Below are the code and all the weights of a small trained network. Each question names an input and a target symbol and asks about switching units off, where a switched-off unit gives its printed mean instead of its output.

import numpy as np


def w(rows, s, z=0):
    codes = np.array(rows[::2]) - 128.0
    scale = np.full(codes.shape[1], s)
    scale[-1] = z or s
    return codes * scale


def norm(h):
    return h / np.sqrt((h * h).mean(-1, keepdims=True) + 1e-5)


def softmax(a):
    e = np.exp(a - a.max(-1, keepdims=True))
    return e / e.sum(-1, keepdims=True)


def log_softmax(a):
    a = a - a.max(-1, keepdims=True)
    return a - np.log(np.exp(a).sum(-1, keepdims=True))


def net(x, mask):
    ids = ['ΓΛΞΠΨαβζηθμτφω'.index(c) for c in x.split()]
    T = len(ids)
    res = E[ids] + P[:T]
    u = 0
    for l in range(3):
        r = norm(res)
        for j in range(2):
            rows = slice(2 * j, 2 * j + 2)
            q, k, v = (r @ M[l][rows].T for M in (Q, K, V))
            z = softmax(np.where(np.tri(T) > 0, q @ k.T / 2**0.5, -1e9)) @ v
            o = O[l][rows]
            res = res + np.where(mask[u + j], z, o[:, -1]) @ o[:, :-1]
        u += 2
    return log_softmax(norm(res)[-1] @ U[:, :-1].T + U[:, -1])


Q, K, V, O = {}, {}, {}, {}
E = w([
[116,131,140,125],'Γ',
[79,204,122,93],'Λ',
[116,131,139,126],'Ξ',
[121,177,188,173],'Π',
[126,159,76,130],'Ψ',
[116,129,140,126],'α',
[115,98,179,145],'β',
[3,144,158,66],'ζ',
[67,114,95,132],'η',
[117,129,144,128],'θ',
[150,98,105,207],'μ',
[169,122,128,107],'τ',
[104,72,140,110],'φ',
[94,88,95,88],'ω',
],0.035)
P = w([
[162,195,156,215],'0',
[252,165,92,52],'1',
[242,174,116,11],'2',
[199,179,118,7],'3',
[173,162,125,20],'4',
[162,154,119,35],'5',
[173,135,153,49],'6',
[172,93,154,78],'7',
[199,77,150,89],'8',
[193,67,155,124],'9',
[224,74,163,152],'10',
],0.0027)
Q[0] = w([
[159,60,254,160],'0.h1',
[239,243,189,131],'0.h1',
[148,149,122,77],'0.h2',
[124,153,127,151],'0.h2',
],0.011)
K[0] = w([
[240,2,181,141],'0.h1',
[203,156,128,231],'0.h1',
[153,149,122,156],'0.h2',
[174,135,77,57],'0.h2',
],0.01)
V[0] = w([
[199,109,230,154],'0.h1',
[82,130,153,179],'0.h1',
[53,176,135,43],'0.h2',
[2,114,141,108],'0.h2',
],0.0084)
O[0] = w([
[109,122,204,79,252],'0.h1',
[31,117,86,167,180],'0.h1',
[111,107,113,200,77],'0.h2',
[1,111,150,97,145],'0.h2',
],0.0095,0.0029)
Q[1] = w([
[113,143,164,59],'1.h1',
[130,244,81,135],'1.h1',
[111,24,130,2],'1.h2',
[63,46,81,114],'1.h2',
],0.0078)
K[1] = w([
[141,119,127,232],'1.h1',
[140,248,61,143],'1.h1',
[78,42,100,114],'1.h2',
[136,132,84,119],'1.h2',
],0.014)
V[1] = w([
[72,137,96,172],'1.h1',
[138,10,133,146],'1.h1',
[148,157,68,132],'1.h2',
[122,169,166,189],'1.h2',
],0.011)
O[1] = w([
[211,184,80,107,149],'1.h1',
[153,59,140,33,250],'1.h1',
[96,135,134,123,33],'1.h2',
[125,212,255,164,207],'1.h2',
],0.0084,0.0024)
Q[2] = w([
[29,4,197,57],'2.h1',
[36,163,146,67],'2.h1',
[111,95,126,161],'2.h2',
[158,153,139,97],'2.h2',
],0.013)
K[2] = w([
[138,2,138,133],'2.h1',
[137,75,142,205],'2.h1',
[126,117,181,130],'2.h2',
[222,134,140,113],'2.h2',
],0.017)
V[2] = w([
[152,116,136,193],'2.h1',
[80,28,139,246],'2.h1',
[111,61,119,254],'2.h2',
[93,104,153,114],'2.h2',
],0.0092)
O[2] = w([
[127,171,107,180,189],'2.h1',
[159,75,110,197,255],'2.h1',
[164,64,113,247,251],'2.h2',
[151,118,136,189,165],'2.h2',
],0.014,0.0017)
U = w([
[98,140,128,135,70],'Γ',
[91,195,111,120,166],'Λ',
[45,137,148,176,85],'Ξ',
[156,221,218,172,69],'Π',
[152,190,54,133,194],'Ψ',
[80,134,131,139,92],'α',
[114,59,242,119,3],'β',
[3,121,95,117,109],'ζ',
[57,110,31,154,75],'η',
[77,131,172,130,112],'θ',
[239,123,112,195,157],'μ',
[207,152,167,66,237],'τ',
[121,39,99,59,106],'φ',
[112,82,32,79,152],'ω',
],0.014,0.0073)

Each question gives the input, a string of symbols that net reads in full, and the target symbol t.
The units are the heads (2 rows each of Q, K, V and O). Each row of codes is followed by its name. A weight is (code - 128) times the scale printed after its matrix; where a second scale follows, it is the last column's (O and U).
mask holds one flag per head, layer by layer. A switched-off head (its flag False) gives its mean, the last column of its rows in O, instead of its output. The means were averaged over made-up inputs and are rounded, as every weight is.
A unit's drop is (log p(t) with every unit on - log p(t) with that unit switched off) / (log p(t) with every unit on - log p(t) with every unit switched off).
The circuit of an input: a set's keep is (log p(t) with only the set's units on - log p(t) with every unit switched off) / (log p(t) with every unit on - log p(t) with every unit switched off). Starting from all 6 units, units are removed one at a time, each time the one whose removal leaves the highest keep (on an exact tie, the one counted first), for as long as the keep stays at least 0.8.
units of the circuit, in order: the units of the circuit, biggest drop first
most important unit: the unit with the biggest drop
which heads matter: for each layer, one digit per head in row order, 1 if its drop is at least 0.15 and else 0, layers parted by /
drop when u is switched off: that unit's drop, to one decimal
input μ τ μ η Λ τ β τ Γ, target τ: which heads matter => 11 / 00 / 01
input τ Ξ Ξ α Γ μ μ μ β Γ, target μ: which heads matter => 00 / 00 / 10
input μ τ η Ξ, target τ: units of the circuit, in order => [1.h1]
input μ μ Ξ Ξ μ, target Ξ: units of the circuit, in order => [1.h1; 2.h1]
input μ τ β α, target τ: which heads matter => 00 / 00 / 01
input μ θ α, target μ: which heads matter => 00 / 00 / 10
input μ μ ζ τ α, target τ: units of the circuit, in order => [0.h1; 0.h2]
input Ξ ω α Ξ ζ Γ Ξ, target ζ: which heads matter => 01 / 10 / 00
input μ μ Ξ θ μ μ φ Ξ, target φ: units of the circuit, in order => [1.h2; 0.h2]
input β μ μ β, target μ: which heads matter => 00 / 00 / 11
input β Ξ θ μ Ξ ω Λ μ φ θ, target φ: which heads matter => 00 / 11 / 00
input μ μ Ξ Γ Ξ Ψ μ, target Ξ: units of the circuit, in order => [2.h1; 0.h2]
input Ξ ω φ τ Π μ μ Ξ μ τ θ, target τ: which heads matter => 11 / 11 / 01
input τ τ μ θ, target τ: most important unit => 0.h2
input ζ Ψ Ξ μ μ ζ Ξ, target μ: drop when 2.h1 is switched off => 0.3
input μ τ μ Ξ, target τ: drop when 0.h2 is switched off => 1.6
input η ω Ξ, target ω: drop when 0.h2 is switched off => 0.6
input μ Ξ β μ μ μ Ξ θ, target μ: drop when 2.h2 is switched off => 0.0
